Below is a small trained network, with its code and all its weights. Each question gives an input and a class and asks what happens when units are switched off, that is, made to give their printed mean instead of their output.

import numpy as np


def w(rows, s, z=0):
    codes = np.array(rows[::2]) - 128.0
    scale = np.full(codes.shape[1], s)
    scale[-1] = z or s
    return codes * scale


def f(y):
    return y / 2 * (1 + np.tanh(0.7978845608 * (y + 0.044715 * y**3)))


def log_softmax(a):
    a = a - a.max(-1, keepdims=True)
    return a - np.log(np.exp(a).sum(-1, keepdims=True))


def net(x, mask):
    res = np.array(x, float).reshape(1, 6) / 4 @ E
    y = f(res @ A[0][:, :-1].T + A[0][:, -1])
    res = res + np.where(mask, y, B[0][:, -1]) @ B[0][:, :-1]
    return log_softmax(res[-1] @ U[:, :-1].T + U[:, -1])


A, B = {}, {}
E = w([
[104,131,190,108,110,160],'x0',
[213,130,79,2,75,72],'x1',
[193,35,83,89,80,120],'x2',
[216,224,70,127,43,194],'x3',
[102,20,166,116,107,73],'x4',
[156,164,46,135,180,120],'x5',
],0.0076)
A[0] = w([
[103,108,138,217,208,147,230],'N1',
[148,83,123,94,78,115,24],'N2',
[160,106,6,90,119,136,228],'N3',
[171,138,79,204,129,80,208],'N4',
[124,91,203,162,39,160,205],'N5',
[115,140,123,140,100,113,4],'N6',
],0.011,0.0039)
B[0] = w([
[67,196,242,227,14,78,236],'N1',
[98,36,157,100,157,123,165],'N2',
[81,251,146,32,67,136,254],'N3',
[79,211,162,58,184,162,187],'N4',
[92,187,151,139,196,254,195],'N5',
[165,126,17,78,153,75,114],'N6',
],0.0066,0.0099)
U = w([
[255,211,45,83,87,104,135],'0',
[189,94,56,93,104,115,30],'1',
[52,149,163,193,149,48,252],'2',
[236,128,124,177,219,100,4],'3',
[167,126,53,187,122,94,4],'4',
[153,119,19,185,184,138,4],'5',
[112,225,145,171,165,213,252],'6',
[174,24,82,126,207,137,4],'7',
],0.0085,0.0039)

Each question gives the input, the list of numbers given to net, and the class t.
The units are the neurons (one row each of A and B). Each row of codes is followed by its name. A weight is (code - 128) times the scale printed after its matrix; where a second scale follows, it is the last column's (A, B and U).
mask holds one flag per neuron, in row order. A switched-off neuron (its flag False) gives its mean, the last column of its row in B, instead of its output. The means were averaged over made-up inputs and are rounded, as every weight is.
A unit's drop is (log p(t) with every unit on - log p(t) with that unit switched off) / (log p(t) with every unit on - log p(t) with every unit switched off).
The circuit of an input: a set's keep is (log p(t) with only the set's units on - log p(t) with every unit switched off) / (log p(t) with every unit on - log p(t) with every unit switched off). Starting from all 6 units, units are removed one at a time, each time the one whose removal leaves the highest keep (on an exact tie, the one counted first), for as long as the keep stays at least 0.8.
circuit, biggest first: the units of the circuit, biggest drop first
most important unit: the unit with the biggest drop
k most important neurons: the k neurons with the biggest drops, biggest first
drop of u: that unit's drop, to one decimal
input [7,-5,6,0,8,-3], class 6: most important unit -> N5
input [1,6,-5,0,-7,-3], class 0: circuit, biggest first -> (N5, N1)
input [6,-7,-1,1,-4,6], class 2: circuit, biggest first -> (N1, N5)
input [5,8,-1,-7,7,-1], class 7: circuit, biggest first -> (N1, N3)
input [7,-7,-8,0,0,0], class 2: 3 most important neurons -> (N1, N3, N4)
input [2,-7,-5,1,8,-6], class 6: 2 most important neurons -> (N5, N2)
input [0,8,-7,-6,-2,3], class 0: 3 most important neurons -> (N1, N5, N2)
input [1,0,7,-8,2,-4], class 7: 2 most important neurons -> (N3, N1)
input [-7,-6,-5,2,-3,-4], class 2: circuit, biggest first -> (N1, N3)
input [2,-2,0,0,7,-5], class 6: 2 most important neurons -> (N5, N1)
input [-5,-7,-6,-3,-4,-6], class 2: drop of N1 -> 0.7
input [0,7,-3,-6,-1,1], class 0: drop of N5 -> 0.2
input [-8,-5,-6,1,-6,-6], class 2: drop of N5 -> 0.2
input [0,4,6,-7,7,-8], class 7: most important unit -> N1
